Here is a tiny trained network, its code and every weight. The questions are about switching its units off for an input and a class, where a switched-off unit gives its printed mean instead of its output.

import numpy as np


def w(rows, s, z=0):
    codes = np.array(rows[::2]) - 128.0
    scale = np.full(codes.shape[1], s)
    scale[-1] = z or s
    return codes * scale


def norm(h):
    return h / np.sqrt((h * h).mean(-1, keepdims=True) + 1e-5)


def f(y):
    return np.maximum(y, 0)


def log_softmax(a):
    a = a - a.max(-1, keepdims=True)
    return a - np.log(np.exp(a).sum(-1, keepdims=True))


def net(x, mask):
    res = np.array(x, float).reshape(1, 5) / 4 @ E
    u = 0
    for l in range(3):
        y = f(norm(res) @ A[l][:, :-1].T + A[l][:, -1])
        res = res + np.where(mask[u : u + 8], y, B[l][:, -1]) @ B[l][:, :-1]
        u += 8
    return log_softmax(norm(res)[-1] @ U[:, :-1].T + U[:, -1])


A, B = {}, {}
E = w([
[136,193,103,105,134,55],'x0',
[77,240,87,202,89,127],'x1',
[60,113,121,186,133,63],'x2',
[122,156,129,1,189,137],'x3',
[238,117,190,142,124,100],'x4',
],0.0063)
A[0] = w([
[169,130,230,55,157,166,157],'0.n0',
[107,69,107,158,92,175,37],'0.n1',
[139,140,167,184,151,69,63],'0.n2',
[127,51,52,175,111,217,2],'0.n3',
[63,157,85,68,192,109,102],'0.n4',
[115,254,141,137,126,119,82],'0.n5',
[158,143,11,43,132,115,44],'0.n6',
[164,141,150,140,116,177,135],'0.n7',
],0.0085,0.0058)
B[0] = w([
[235,61,100,106,168,160,255],'0.n0',
[88,99,169,155,102,113,155],'0.n1',
[125,113,155,254,130,30,165],'0.n2',
[75,95,138,189,112,196,161],'0.n3',
[59,62,101,106,95,60,215],'0.n4',
[113,215,106,131,94,202,203],'0.n5',
[121,161,78,225,176,41,178],'0.n6',
[92,116,172,73,165,147,173],'0.n7',
],0.0078,0.0054)
A[1] = w([
[21,118,120,103,50,133,219],'1.n0',
[94,102,110,84,136,89,89],'1.n1',
[97,47,234,187,68,253,4],'1.n2',
[143,247,132,154,217,190,148],'1.n3',
[173,167,109,82,116,115,140],'1.n4',
[121,94,162,184,141,101,87],'1.n5',
[133,254,159,130,82,169,9],'1.n6',
[59,65,192,82,151,111,123],'1.n7',
],0.0077,0.0035)
B[1] = w([
[135,34,99,116,164,161,253],'1.n0',
[52,255,157,56,133,107,166],'1.n1',
[83,94,95,183,180,198,225],'1.n2',
[135,91,155,100,13,131,189],'1.n3',
[195,143,81,170,109,134,168],'1.n4',
[186,193,193,184,191,134,181],'1.n5',
[179,185,96,122,12,193,175],'1.n6',
[75,170,92,198,46,184,188],'1.n7',
],0.007,0.0051)
A[2] = w([
[93,105,78,103,2,249,101],'2.n0',
[194,239,91,118,139,19,120],'2.n1',
[144,188,141,18,200,38,2],'2.n2',
[208,158,250,204,134,61,118],'2.n3',
[150,214,77,43,150,60,17],'2.n4',
[86,250,106,161,84,145,86],'2.n5',
[15,151,94,158,79,66,181],'2.n6',
[24,159,147,85,183,116,27],'2.n7',
],0.0077,0.0035)
B[2] = w([
[151,169,158,174,106,65,243],'2.n0',
[83,116,95,255,188,152,201],'2.n1',
[140,182,50,209,96,111,159],'2.n2',
[19,153,223,8,135,19,215],'2.n3',
[89,155,82,240,189,104,166],'2.n4',
[243,74,164,96,91,164,198],'2.n5',
[166,168,159,22,123,162,253],'2.n6',
[39,62,128,53,70,129,158],'2.n7',
],0.0092,0.006)
U = w([
[71,54,145,228,124,231,124],'0',
[137,169,6,185,189,97,58],'1',
[238,34,133,34,197,173,167],'2',
[187,214,113,150,10,170,252],'3',
[10,130,60,5,108,132,46],'4',
[82,134,236,125,133,41,155],'5',
],0.016,0.0013)

Each question gives the input, the list of numbers given to net, and the class t.
The units are the neurons (one row each of A and B). Each row of codes is followed by its name. A weight is (code - 128) times the scale printed after its matrix; where a second scale follows, it is the last column's (A, B and U).
mask holds one flag per neuron, layer by layer. A switched-off neuron (its flag False) gives its mean, the last column of its row in B, instead of its output. The means were averaged over made-up inputs and are rounded, as every weight is.
A unit's drop is (log p(t) with every unit on - log p(t) with that unit switched off) / (log p(t) with every unit on - log p(t) with every unit switched off).
The circuit of an input: a set's keep is (log p(t) with only the set's units on - log p(t) with every unit switched off) / (log p(t) with every unit on - log p(t) with every unit switched off). Starting from the 12 units with the biggest drops (on a tie, the unit counted first), units are removed one at a time, each time the one whose removal leaves the highest keep (on an exact tie, the one counted first), for as long as the keep stays at least 0.8.
units of the circuit, in order: the units of the circuit, biggest drop first
most important unit: the unit with the biggest drop
k most important neurons: the k neurons with the biggest drops, biggest first
k most important neurons of layer l: the k neurons of layer l with the biggest drops, biggest first
drop of u: that unit's drop, to one decimal
input [8,2,2,-2,-4], class 3: units of the circuit, in order => [2.n5]
input [6,2,-7,0,-5], class 3: 2 most important neurons => [0.n5; 2.n5]
input [-7,8,2,0,-8], class 3: 3 most important neurons => [2.n0; 0.n0; 2.n6]
input [-2,4,4,7,7], class 3: 3 most important neurons of layer 1 => [1.n3; 1.n5; 1.n4]
input [8,2,7,-2,-2], class 4: units of the circuit, in order => [2.n6; 2.n0]
input [-8,5,-4,5,1], class 2: 2 most important neurons of layer 0 => [0.n0; 0.n7]
input [2,-6,4,3,-1], class 4: 2 most important neurons => [0.n4; 1.n7]
input [4,6,4,-2,8], class 5: 2 most important neurons => [0.n2; 2.n3]
input [-7,6,-7,-3,6], class 0: 4 most important neurons => [1.n2; 0.n5; 0.n7; 2.n6]
input [-4,6,-8,-8,2], class 0: 4 most important neurons => [1.n2; 0.n3; 0.n7; 2.n6]
input [-3,-7,1,0,-3], class 0: 4 most important neurons of layer 2 => [2.n6; 2.n5; 2.n3; 2.n0]
input [7,2,4,2,-1], class 4: 4 most important neurons => [0.n4; 0.n0; 2.n6; 2.n7]
input [0,-8,8,1,5], class 5: 2 most important neurons => [2.n3; 1.n0]
input [3,5,-7,7,2], class 1: units of the circuit, in order => [2.n4]
input [-5,8,5,-2,6], class 5: 2 most important neurons => [2.n3; 0.n2]
input [-2,2,-3,-2,7], class 5: 2 most important neurons => [2.n3; 1.n0]
input [-3,-4,-3,0,-4], class 0: 2 most important neurons => [0.n3; 2.n6]
input [1,3,1,-6,-7], class 3: 3 most important neurons of layer 2 => [2.n6; 2.n0; 2.n1]
input [8,8,5,6,4], class 3: drop of 1.n3 => 0.1
input [-4,-6,6,-8,7], class 5: drop of 2.n3 => 0.7
input [5,-8,-6,3,-6], class 1: most important unit => 0.n6
